[ 0.39  0.11  5.16 -0.59 -0.19 -0.08  2.39  0.11 -0.93  2.75 -0.82 -0.28
 -0.47  0.31 -0.20  0.00 -1.49  0.06]	K
[-1.37 -0.11 -2.94 -0.84 -0.05  0.48  1.78  0.71 -3.95 -1.11 -1.21 -1.73
  1.05  1.21  0.45  0.91 -4.41  0.85]	K
[-0.67  1.38  1.60  1.35  0.24 -0.67  2.52 -1.79 -0.44  0.43 -2.79 -1.68
 -1.27 -0.57 -0.52  0.14  5.01 -0.68]	K
[-1.21 -0.32 -3.78 -0.19  0.00 -0.01 -0.84  1.12 -1.56 -2.12  0.59  0.10
  1.17 -0.02  0.25  1.03  0.79 -0.48]	B
[-0.56 -2.06  1.15  0.91  0.08 -0.11  0.28 -1.25  0.67  0.89  0.28 -1.39
  0.38 -0.57 -0.25  0.10  1.19 -0.13]	C
[-0.31 -5.81 -3.06 -0.13 -0.25  0.22  0.48 -0.03 -1.52 -1.58  2.27 -2.01
  1.13  0.30  0.13  0.92 -4.32 -0.34]	B
[ 1.19  1.61 -0.68 -0.87 -0.27  0.22  1.60  0.51 -0.99 -0.71 -2.05  0.17
 -0.59  0.40  0.02 -1.54 -2.41 -0.07]	K
[ 1.08 -1.55 -2.30 -0.43  0.04  0.80 -0.67 -1.49 -1.47 -0.07  1.19 -0.79
  0.37  1.00  0.17 -0.68 -4.87  2.15]	V
[ 0.31 -1.88 -0.31 -0.04 -0.27  0.26 -1.28 -1.26  0.05 -0.34  2.58 -0.50
  1.38 -0.86 -0.13 -0.26 -1.62 -0.06]	B
[-0.07  1.74  0.00 -0.04 -0.06 -0.24 -2.00 -1.23 -1.21  0.30  2.27 -0.02
  0.38 -0.47  0.63  0.35  1.42  1.42]	V
[-0.21  2.33  2.08  0.11 -0.22  0.49  2.19 -0.80 -1.14  1.63 -2.79 -0.91
  0.65 -0.53 -0.23 -0.56 -0.83  0.27]	K
[-0.02  0.26 -1.07  1.43 -0.13 -0.21  0.59 -1.83 -1.32 -1.96  1.35 -2.39
  0.98 -1.43 -0.20 -1.04 -0.30 -0.27]	B
[ 0.03 -1.17  1.16  0.82  0.27 -0.08 -0.40  0.00  2.78  0.02  0.36  0.26
 -0.12 -0.53 -0.22 -0.48  0.69 -1.03]	B
[-0.22  3.10 -1.44  1.08  0.35 -0.24  2.24 -1.87 -2.00 -1.02 -2.41 -1.85
 -1.03  0.04 -0.25 -0.46  2.47  1.03]	B
[-0.25  0.56  1.73 -0.19 -0.18 -0.23  0.63  1.50 -0.51 -0.72  0.97 -0.21
  0.49 -0.45  0.04  0.07 -1.08 -1.38]	B
[-1.64 -0.12 -4.03  0.09  0.03  0.19  1.72  0.26 -2.23 -2.08 -1.86 -1.54
  1.21  0.11  0.18  0.70 -0.21 -0.42]	B
[-1.43 -1.80  1.19  2.23  0.57  0.05 -1.09  0.25  4.37 -0.22  0.74 -0.32
  0.89 -0.63  0.08 -0.73  0.34 -1.18]	B
[ 0.54  1.15 -3.63 -0.90 -0.05 -0.21  2.82 -1.26 -8.61 -3.25  1.61 -3.99
  0.10  1.27  0.49  0.03 -7.35  2.16]	K
[-0.48  0.28  1.62 -0.30  0.10 -0.15  0.66  1.91  0.16  0.73 -0.29  0.49
 -0.15  0.32  0.58  0.45 -1.40 -0.24]	K
[ 0.18  0.37  3.94  1.12 -0.05 -0.88  1.23 -1.36 -0.43  0.60  1.47 -1.68
 -0.86 -0.39 -0.21 -0.38  0.94  0.50]	B
[-0.76 -0.41 -1.64 -0.05  0.09 -0.36 -0.65 -1.37 -1.51  0.43  0.33 -0.70
 -0.49  0.58 -0.08  0.91  2.23  1.52]	C
[-0.46  0.70  2.48  0.40  0.13 -0.16  0.36 -0.66  0.44  1.72 -0.82 -0.47
  0.04 -0.09  0.19 -0.22  0.92  0.42]	K
[ 0.00  1.93 -1.37  0.20  0.24  0.55 -2.19 -0.53  2.98  1.28 -2.35  2.56
 -0.09 -0.45 -0.20 -0.19  4.67  0.14]	R
[-2.54  0.60 -3.81  1.71  0.28 -0.29  5.51 -0.34 -2.43 -2.44 -6.18 -3.67
  0.57 -1.05 -0.55  0.81  5.51 -2.80]	B
[-0.56  1.60  0.72  0.89 -0.16 -0.16 -0.50  0.72  1.20 -0.98  0.24 -0.02
  0.46 -0.95  0.25 -0.49  1.03 -1.00]	B
[ 0.50 -1.15  2.85  0.63 -0.16 -1.02 -0.33 -0.38  0.50 -0.19  3.06 -0.41
  0.11 -2.03 -0.42  0.02  2.48 -1.60]	B
[-0.78 -0.55 -0.03  0.87  0.24  0.10 -2.17 -0.68  3.40  0.79 -0.05  1.28
  0.55 -1.15 -0.59  0.02  4.27 -0.55]	C
[-0.49  0.84  3.21  0.76  0.16 -0.34 -2.16 -1.08  2.90  2.17  0.99  1.10
 -0.09 -1.03 -0.05  0.14  4.80  0.28]	V
[ 1.05 -1.60  3.40 -0.08 -0.35 -0.66  3.08 -1.25 -3.18  0.46  1.84 -2.39
 -0.89 -0.05 -0.33  0.17 -1.61 -0.01]	K
[-1.24  0.60 -0.30  0.11 -0.22 -0.39  1.89 -1.02 -5.99 -1.36  2.53 -3.89
  1.20 -0.36  0.16  0.39 -2.77  1.18]	A
[-0.09  0.52  3.04  1.13 -0.03 -0.77 -1.96 -0.11  2.27 -0.20  2.91  0.68
 -0.30 -1.31 -0.11  0.03  3.81 -0.85]	B
[-0.07 -1.05 -4.83  0.65  0.37  1.52 -2.88 -1.55  4.12  0.28 -2.25  1.69
  1.31 -0.11 -0.10 -0.86  0.73  0.73]	R
[-0.33  1.79 -1.15  0.21  0.00 -0.28  1.68 -0.60 -3.43 -1.73  0.19 -2.08
 -0.10 -0.10  0.26 -0.46 -2.07  0.81]	B
[ 0.33  0.02  0.74 -0.27 -0.12 -0.04 -0.76 -0.66 -0.58  0.72  1.35  0.09
 -0.24  0.53  0.13 -0.11 -1.38  1.24]	K
[-0.28  1.93 -3.71 -1.46  0.13 -0.20  1.10  1.45 -3.65 -1.41 -2.24  0.26
 -0.82  1.63  0.09  1.14  0.26  0.61]	K
[-0.13 -1.36  1.25  0.53 -0.20 -0.46 -1.71  0.44  1.47 -1.09  4.58 -0.27
  0.97 -1.09  0.21 -0.29 -1.10 -0.84]	W
[ 2.08 -2.59  2.80  0.57 -0.36 -0.34 -1.65 -0.81  2.18 -0.25  4.27  0.24
 -0.15 -1.44 -0.28 -0.93 -0.49 -1.20]	W

[ 0.44  0.36  1.07 -0.15 -1.67  0.06  0.28 -0.35 -0.01 -0.09 -2.73  1.94
  0.93 -1.99  0.70  0.25  1.32  0.52]	nr
[ 0.71 -0.45 -0.36  0.09  0.96  0.57  1.21 -0.16 -1.43  0.43  0.06  2.77
  0.18 -0.14  0.19  0.53 -0.12  1.33]	nr
[ 0.35  0.04 -1.44  0.49 -0.69 -0.09 -0.23  0.84  0.41  0.32  0.74  0.33
 -0.23 -0.26  0.43  0.52 -0.01 -0.20]	jp
[ 0.27 -1.31  3.08  0.19  0.17 -0.05  0.31 -2.35 -0.77 -0.13 -2.27  1.86
  0.64 -1.93 -1.29 -2.26  1.92  0.44]	jp
[ 0.09  0.60 -1.85  0.33 -0.49 -0.45 -0.31  0.09  0.22  0.30  1.02  1.72
  0.08  0.92  0.16  2.08 -0.68 -0.54]	jp
[ 0.96 -0.77 -0.65  0.50 -0.32 -0.47  3.02 -0.46 -1.59  0.69  0.26  1.31
 -0.35  0.29  0.23  0.14  0.32 -0.14]	jp
[-0.51  0.43 -0.17  0.65  1.02  0.93 -1.89 -0.41 -2.58 -0.19 -0.94  2.15
  1.10 -1.02 -0.17  1.34 -0.08  0.32]	ph
[ 0.21  1.38 -0.87  2.21 -1.13 -0.14 -1.15 -0.44 -1.71  0.18  0.63 -0.18
  0.85 -1.39  0.09 -0.14 -0.26 -1.88]	nr
[-1.05  1.34  2.24 -0.91 -0.46 -0.11  0.30 -1.13 -5.27 -1.48 -2.86 -3.99
  0.93  1.00  1.97  0.05 -1.14 -1.71]	Gs
[-0.03 -0.31  1.05 -0.37  2.24  0.86 -0.29 -0.95 -3.24 -0.10 -0.16  1.06
 -0.07  1.19  0.06  0.98 -1.30  0.14]	ph
[ 1.05 -1.77 -0.13 -0.46  1.44 -0.13  3.77 -0.85 -3.79 -0.24 -0.06  1.54
 -1.19  0.30 -0.22 -1.66  0.39  1.29]	Gs
[ 0.02 -0.15 -1.69  0.19  1.16 -0.08  0.65 -1.00 -1.61 -0.77  0.86  0.59
 -0.83  1.51 -0.69  0.31 -0.36 -0.09]	nr
[ 0.51  0.02 -0.46 -0.21  0.60  0.06  0.18  0.20 -0.74 -0.04 -0.67  0.82
  0.05 -0.02  0.11  0.24  0.02  0.43]	nr
[ 0.14  0.00  0.47  0.08  1.77  0.98 -1.55 -1.04 -2.52  0.26 -0.64  2.89
  0.85 -0.10 -0.73  0.99 -0.45  0.53]	ph
[-0.36  1.32 -2.47  1.64 -2.33 -1.27 -1.31 -0.14  0.22 -0.27  0.70 -1.62
  0.44  0.14  0.35  0.91  0.03 -2.59]	ph
[-0.78  0.60  1.15  0.57  1.57  0.99 -2.38 -1.20 -2.25  0.08  0.74 -2.32
  0.83  0.60  0.92  0.49 -1.97 -1.32]	Gs
[ 0.39  0.20  1.07  1.22 -0.60  0.52 -2.39 -0.52 -0.17  0.61 -0.59  0.80
  1.46 -2.04 -0.01  0.24  0.82 -0.34]	Gs
